What can hang from each mark:
kera: gizu zefib
gabiv: kago kera labesep seki
gagu: gabiv gizu savos
gizu: kera lezoler zefib
savos: labesep
roga: gabiv seki zefib zugu
zugu: lezoler roga
kago: labesep roga savos zefib
lezoler: kago zugu
labesep: gabiv gagu kago lezoler seki
zefib: gagu gizu roga

Every row comes from one small tree of marks. The marks that hang from a mark follow it in brackets, in alphabetical order. Every link used is in the known rows. Which tree was each row made from?
Known rows:
zugu{lezoler roga{seki}}: [   8   53   89    5   68   94  -83  216  -58  248   56  126   83   19
  -47   11  -76   27   42   77   62    8   13   32   56  -66   72 -132
   80   -6   44 -143 -158   65  -47    0 -153   39  -56   78   32    1
  162   51   95  -17   60]
gizu{kera{zefib{gagu}}}: [-139 -113  -14   13  -23   11  -32  -89 -160   -4   27  -86   63  -23
  150  -29  -79  137  270  -55  -72   37   27   36   15   55 -159  -85
  -77  -30  -67 -161   52  126  112 -123   34   -2  -11  177  133    3
   63 -116    0   84 -126]
labesep{gagu{gabiv{seki} savos}}: [  80   -5 -115  141  192    2    9  -86  -62  131    2 -104  -48 -142
   58 -242   54 -183  -10   58  156  -69  251  -64   35   21  -61  -62
   -2  -56   75 -265  159  152  154  -76  160   56   53  182   48  152
  -77  139  152 -162   44]
gagu{gabiv{labesep} gizu}: [ -65  -27 -181  -97   62  119  -15   32  -39  179  -99  -44 -133   -1
    6 -161  107  -40   -1  -41  142   -8  169 -127   62  -41  -93 -179
   68  -43   32 -148   44  -33  185  -63  116 -130   93   56   -4   35
 -186   44  136 -117   45]
gabiv{kago kera{gizu} labesep}: [-343   -7    9  -13   68   68  160   91    6  295  -44   52 -100   72
  305    4  -29  113   19   20  -23  180  323   -3  -61  196 -377   85
   14   -6 -212  -25  -54    5  172   31  275  -17  -33   73   44  184
   -7   26  191  114  155]
zugu{roga{zefib{gagu}}}: [ -79   -9  154   35   21  -58  -42  -73 -113   19  -55  -22    3  -62
  121  -89  -30   82  202   -1   12   90  -54  -40 -105   56  -46  -96
   29   62  119  -79 -199  117   36  -35  -45  134   22  213   76 -168
   45   15   -6  140   86]
roga{seki zefib zugu}: [  38   72  123   47  -21  -93   25   40   47  230  -77  -20   17   57
   -8 -124 -111  100  336  -68   29   51  -86   81  230 -224   48   49
  118   31 -111 -262   20   47 -101   68 -136   17    5   26   61   95
  116   67  224  136  110]
labesep{gabiv{kera} gagu{savos} lezoler seki}: [ -62 -103  -91  238  201  -61 -119  103 -107  164  -98   34  135  -74
  -84 -205   18 -248  -24   96   42 -100  266   44 -224  182 -209  340
  -48  114  -82 -422   38   77  272  162  276  133 -151  233  206  270
   47  130  141    2  165]
lezoler{kago{labesep roga}}: [ 206   93  -32  172  -75  -38   96   -2   18   92  200  -42 -134   51
   -2  173   22  141  183  -77  227   -5  -36   40  -31  -28   66  -75
   35   -2  148  -70 -162   -4  163   66  -59   88 -116 -188 -162   65
   30   53   52  -40   65]
kago{labesep{gagu{savos}}}: [ 256  -58 -103  179   34   13   21  -42 -131   96   31  -24  -23  -74
   90   -8   44  -52   24  -12  124    4  113  -67  -43  -44   -8   66
   41  -16  189 -108    9  122   88  -17  160  142   10  -15   70  158
   36   84   64   65   59]
zefib{gagu{savos} gizu roga{gabiv{labesep} zugu}}: [ -53 -115   18  -89   80   27  -95 -106  -94  244 -133  -31  -66 -140
  133 -166   20  -53  228 -130  134 -180   25 -145  -18 -293 -355  -64
  134  102  119 -414  -63  241  -29  -67  105  155  144  297  330   27
   71   95   77   30  130]
savos{labesep{gagu kago lezoler}}: [  55 -102   83  225  140  -26 -101  110  -47  126   -1   10  208  -55
   42   29  -79  -71 -124   71  -46  -59  274  118  -99   54  107  354
  -63  146   -3   -4  -33  -92  152   38   22  -21 -102  109  195  165
   74   -7   75  138   31]
savos{labesep{gabiv{kera} kago{zefib} lezoler seki}}: [-102 -196   23  264  199  -57 -246  176    6  248  -82   42  154  -84
  -85   75  -85  -44   20  -25  -66   29  368  173 -259  172  -53  476
 -111    4  -96 -252   -8   12  348  195  134  -73 -107  176   82  233
   96   48  214   63  102]
gagu{gizu savos{labesep{kago}}}: [ 183   44  -90   -1   46  131   44  -28  -54  205  -64  -61  -12   58
   50   13   81 -105 -156  113   93  -21  285  -88   -2 -135    1  -48
   65 -157  190   -6  -43   95  255 -120   50 -171   30   69   88  122
   -9   16  195  -62   -7]
kago{labesep roga{seki} savos zefib{gagu}}: [ 232 -157    1  302  -57  -89   43    2 -189  211  105  -66    2 -119
  158  116   -8  357  563 -180   99   35 -112   29  -70  -70   -8  -43
   92 -106  340 -310  -92   19  129   74  -48  129    1 -157  -32  162
  120  113   78  203   -7]
lezoler{kago{roga{seki}} zugu}: [  84  143  100  120   -5 -152   82   -7   84  237  252 -104 -129  178
 -192   93  -20   45  195   -9  197 -217  -77  151   96   13   36 -184
   49   86   60 -163  -92 -121  135  108 -267  -21  -90 -129 -109  121
   65   85   93 -222   37]
kera{zefib{gagu{gizu}}}: [ -49  -26  -30 -151   18   46   -6  -97 -200   70  -30  -52   34  -19
  163    9   72  140  212  -47 -100    8   15  -70  -14   17 -115 -197
   42    3  126 -142   -1  176  156 -211  -77  -76    9  104  141  -47
  -53  -95  132    5 -102]
kera{gizu zefib{gagu}}: [-109 -110   26 -115   23   26   -6 -137 -170  116   21  -13   93   13
  375   52 -126  175  208  -57 -120   52   77   21   13   86 -111 -111
   40   20   31  -84   70  157  108 -126  -53    8  -17  135  110   11
  -19 -138  167   64 -150]
zugu{roga{gabiv{kera labesep{kago}}}}: [-171   20  132  123   92  -41  115  202   95  261  -75  109  -38  -72
  -20   32   43  -22  185   55  177  147  324   19 -113   -2  -93   92
   38  -38 -147 -154 -123   77  171   47  154   -4  -81  224  103  -24
  -23   56   65   -2   97]
savos{labesep{gabiv gagu kago{roga zefib}}}: [ 184 -144   40  364   45 -100 -124  104   14  143   19   37   99 -132
   90   81  -67   49  175  -39  -29  -62  343  111 -170  120  106  260
  -63  -49  106 -137  -71  -98  316  169  -16 -130 -180  177    4  242
   -8   46   61   46   12]
kera{gizu{lezoler} zefib}: [-172  -69  -53  -93   44   38 -128    9 -143  204   23   34  169   96
  283   23 -199  202   99  -25  -43   31  182   68   64   54   27   57
   32  -71  -20  -75  166   60   88    0  -63  -10  -88   48   35  134
   78 -108  119   62 -202]
lezoler{kago{savos{labesep}}}: [ 132  -42  -92  114  -51   45   31  -49   -6  139  132  -87  -52   52
  -14  178  -42   91   56  -71  155  -24   14   83  -25   -4   44  -15
  -38  -35   26   55 -100  -37  160   36  -30  -33  -33 -147  -67   48
  -37  -15   54   29   40]
savos{labesep{kago{roga zefib} seki}}: [ 110  -66   70  198   52  -83 -168   80   -8  213  -17  -64   65  -34
   -8  122  -80  107  183  -53   18   30  259  119 -187   70   85  223
  -36  -86  151 -133 -131  -16  276  141  -55  -99 -100   23  -45  182
   95    2  -27   58   21]
labesep{gabiv{kera seki} kago{zefib} lezoler{zugu}}: [-229  -93  177  322  219 -211  -32  111    3  243  143   74   20  -54
 -132  108   12 -119   40  104    4 -112  351  190 -150  261 -109  301
  -99   51  -69 -207  122   -1  315  203   22  -85  -98  150   -9  229
  -18  165  347 -252   44]
zefib{gagu{savos} gizu}: [  31  -58  -74  -16    7   23  -36 -198 -182  -44  -14  -44  -56  -51
  140  -84  122 -106  -39  -10   -3 -111  -88 -142  -51   19 -243 -124
  -50   63  274  -99  -25  174    1 -119  155  109  123  198  210   -7
   74   25   90  -76   16]
gabiv{kago kera{gizu zefib} labesep seki}: [-472    0   15  -18  184   27  166   61  -76  450  -20   14 -110   51
  412  -16  -37  212  205   54  -51  304  488   75  -49  224 -428   89
   11  -72 -287 -174   78  148  303  -85  209   -9  -74  147   37  212
  -17    2  359   75   55]
labesep{gabiv{seki} lezoler{kago{roga savos zefib}}}: [ -86  -68  -43  333   47 -200  -25   61  -28  165  255    9   20   15
  -95   69  -39  104  249    9  216 -120  115  176 -170  138    9  181
    4   -2  123 -285  -67  -94  330  283  -82   48 -300  -34 -153  179
  -77  194  234 -109   43]
lezoler{kago{labesep roga zefib}}: [ 170   22  -28  197  -80 -126    8  -16   22   77  245  -50 -130   20
  -36  254  -19  223  257 -170  201    4  -39   69  -51   14   89  -16
   24  -48  263  -73 -177   19  161  132  -99   52 -113 -191 -215   73
   37   99   93  -31   52]
gizu{lezoler zefib{roga{gabiv zugu}}}: [ -60  -80   57  -95  115   75 -301  130   52  178  -73    3  124 -115
  -40 -174 -282  138  274  -96   62 -276   59  -64   61 -303   20  178
   98  -24  -34 -308    1   88  -91  125 -122  103   29   70   87   38
  105   55  -78  168   74]
zefib{gagu gizu roga{gabiv{kera labesep{seki}}}}: [-287  -92   37   66  133  -71 -160  -68 -133  266 -279   -3  -47 -221
   53 -129   65    2  282 -175  -41   -7   32  -55 -334  -29 -543   14
   -5  141  -72 -516 -151  280  138  -74  245  199  157  280  363  -27
   70  110    1   95  201]
gabiv{kago{zefib} kera labesep{lezoler} seki}: [-506  -65   62  125  241  -93   -3  169  -17  282   40    0  -70  -31
   74  -49   17  132   56   34  -19  153  352   89 -153  243 -344  370
  -40   32 -114 -183  -44  -13  193   80  218   69  -61  101   63  198
   67  182  261  104  207]
savos{labesep{gabiv gagu}}: [ 106 -150  -86  186   78   59 -139   54  -30  143  -72   29   60 -125
   88  -57  -39  -52    5  -43  -84  -50  225   52  -88   69   18  194
  -49   26  -72 -106   21  -98  157   25   65   -4  -20  159  110  151
  -31  -14   36  101   62]
savos{labesep{gagu{gizu{lezoler}} kago{roga{gabiv}}}}: [ 133   60    0  225   58  -34  -59  174  -52  328 -101   50  195  -64
  101  -20  -16  106  192  -19   55 -130  334    0  -72  -69  179  197
   81  -90  132 -250  -82  -56  255   -3  -37  -82 -135   83  248  260
   19   15  -18   80  -18]
kago{labesep{gagu} roga savos}: [ 318  -82  -45  372  -74  -70  156   75 -176  137   71   13    6 -114
  153   93   57  154  362  -45  177   32   56   -4 -129   38   39   55
   16  -27  177 -147  -76  -50  198  131   86  117 -124 -186  -70  216
  -14   56  -66  151   31]
kago{labesep{lezoler seki} roga{zefib} savos}: [ 149  -93   -3  316   16 -183   -6   79 -180  227  -75   -3   51   58
   44  -25  -67  185  377  -28  232  135  -15   54 -231   46   56  256
   83   22  114 -323 -124   10  296  244   62  211 -163 -206  -69  199
   43   63   53  246  121]
zefib{gagu gizu{kera} roga{zugu{lezoler}}}: [ -83  -54  107   56  -59  116 -141   12 -239  113   14   63   97 -150
  112   -1  -82   -2  154  -80  -49 -209 -101  -51   20 -140 -352 -177
  -77  124   28 -277 -149  229  -84  -27   16   45   79  222  241   65
  220   30   24    0  102]
zefib{gizu{lezoler{kago zugu}}}: [-111   49  -10   50   -9  -81 -175  -78  -85  113  226  -14  -68  124
 -160  151   21  -48 -109  -81   92 -299  -85   70    5  149  -50  -30
 -138  188  135   31   -6  -37   21  101  -74    9   15  -38   39   76
   96   25   35 -279   -1]
labesep{gagu{gabiv gizu savos} kago lezoler{zugu}}: [ 157  -35  -10   93  208  -55    6   -2  -88  178   68  -55   53   49
 -129  -70   86 -323 -204  140  230 -310  297  -71   21   93   45  -50
   22  122  205 -149  105   52  327   42   58 -169  -46  119   90  235
 -114   82  230 -324    4]
kera{gizu{lezoler zefib}}: [-182  -85  -88  -57   31  119 -231   42 -104  119   29   35  105   61
  180 -130 -268  133    9   32  -59 -146  142  -36   41   29   -7  149
   -4  -46   76  -11   48  -66   14  118    8   67    5   10   19   88
   19    2   63  115  -36]

Which tree is each row?
[ 207  -67  -45   11  113  169   46  158   95  298   13  -39  -73   36
  211  -79  -26   30  118   31  156  -68  349  -52   68  -21  -45  147
   73 -124  -13 -176  -32  -64  223  110   68  -52 -123  134  -65  349
  113  -40   86   56  146]	gagu{savos{labesep{gabiv{kago{roga{zugu}}}}}}
[  -3   70  117  -19   60 -124   12   15  134  209  204   11 -110   84
 -244  198  -30  -52  108  -59  271 -154   19   69   -6   57  127 -135
   63  100   21  -33 -149   34   84   81 -185   28  -76   23  -59  -91
  -49    0  -12 -234   56]	lezoler{kago zugu{roga{gabiv}}}
[-159   54  159   99   95 -118  -94  -22 -173  234  -90  191   -6 -117
  163  -68   -5   45  257  -32    4   71  -50  -67 -119   53 -108  -84
   47   67  120 -316 -216  349    6 -122  -11  216   46  325  287 -119
    8   67  228  -42  157]	zugu{lezoler roga{gabiv{seki} zefib{gagu gizu}}}
[ -75 -156  -87  261  -63  -57 -181   -9 -113  266  296 -137   -3  106
 -145  243 -189  174  135 -151  197 -216   98  187   16  136   38  105
 -142 -100   96   -4  -11 -157  207  223  -65  -82   -7 -156  -80  246
   93   29  -42  -46  -43]	gizu{kera lezoler{kago{savos{labesep} zefib} zugu}}
[ 162  103  134   60  -21   52   49  264   -9  294  101   98   74   49
   31   -6  -95  113  301   27   91 -125  -25   60  249 -162   91  -45
  121   -7    3 -293  -76  -33  -71  105 -226  -27 -122  -46   19  238
  156   37  139  -41   78]	kago{roga{seki zugu{lezoler}}}
[-177 -139   85  -62  122   -1 -242  -29 -311  184  123  -11   39  -41
  122   71   28   89  165  -43   -2 -153   50   -4  -68  217 -106 -109
 -127  149  226  -79   22   76   75  -40 -108   81   48  233  120  -17
  205 -124  -46 -108 -145]	kera{zefib{gagu gizu{lezoler{zugu{roga}}}}}
[ 118  -35 -133  298  -63    8  125   30 -138  106  -32  -29  105  -91
  -34  -30   62 -100  140    9  169  -61  234  -49  -22    8  -51 -145
  -79  -76    7 -171   48   74  322   43  233 -235  -88   74   48  187
 -148   55   64  -80  -34]	labesep{gagu{gabiv gizu{kera}} kago{savos}}
[ 111  -86   39  255  152   -4  -83  219   69  297  -26   26  152   39
   16  -82  -99   13   71   98   51  -68  264  158  -44  -85  131  259
   56   -6  -46 -285   -7 -201  286  120  -88  -43 -175  133   59  252
  153   39  213   82    4]	savos{labesep{gabiv kago{roga{seki}} lezoler}}
[  65 -260 -124  160   97   70  -95  123  -62  173  -24   41  108  -11
   53  -14  -70    9   -7   20   67  -45  160   66 -110   40   61  266
   -6  -12  -53 -106   50 -171  228  134   63   15  -79    8   14  170
  -19  -30  107  133   13]	kago{savos{labesep{gabiv lezoler}}}
[ 123  -83 -113  141   59   -2  -60  -25  -42   31  -23   29   40  -54
   19 -144   16 -192  -50   59   46 -124  172  -36  -75   43  -53   86
    9    7   44 -178   60   54  140   59  139   32  -91  203  106  153
  -62   83   76  -49   47]	labesep{gabiv gagu{savos}}
[ 103   88  145   94  -73 -127  119   58   31  113  -27  -13  -39   43
   94  -86  -59  128  388  -15  125   21  -23   18  135  -77   59   40
   78   -3   -8 -184  -73  -28   31  153 -123   12 -102   -2  -75  114
   33   20   71   75   99]	kago{roga{zefib zugu}}
[-121   -9   55   93   11 -175 -173  -87 -138  121  -20   29  -46  102
  -10  -28  -21    9   23  -55   10 -126  -88    6  -12  142  -51   58
  -88  112  100  -50   46    4   19  104  -21   48   93   36   79   90
   87   23   69  -97   21]	roga{zefib{gizu{lezoler{zugu}}}}
[   5  -76  -23   45   34  -81  -83 -223  -97  -63 -146  -47  -92  -96
  165 -163   42  -10  133 -161   -7    7 -171 -128  -11   76 -141 -187
  -81   97  113 -179   10  206   54  -96  137   51  187  228  112  -81
  -36   -4  170  -40   72]	roga{zefib{gagu{gabiv} gizu}}
[  17  -73    4  229  121   63 -105  120   25  255 -148   33   52  -91
  -15   35    1 -100   35   15  -62   65  356  110 -219  103 -112  258
 -110  -50 -212 -208    0   64  330   72  183 -101  -43  174   82  187
   39  -10  116    6  109]	savos{labesep{gabiv{kera} kago seki}}
[ -72   23  157   64   50  -69  -53  -43  -94  158  -79  -48   30  -41
   72 -157  -59  124  295  -17   -2  100  -97   18  -24  -70  -41 -127
   89   54   87 -237 -171  109   -4  -60 -108  151   46  214  129 -123
  147   74   95  190   90]	zugu{roga{seki zefib{gagu}}}
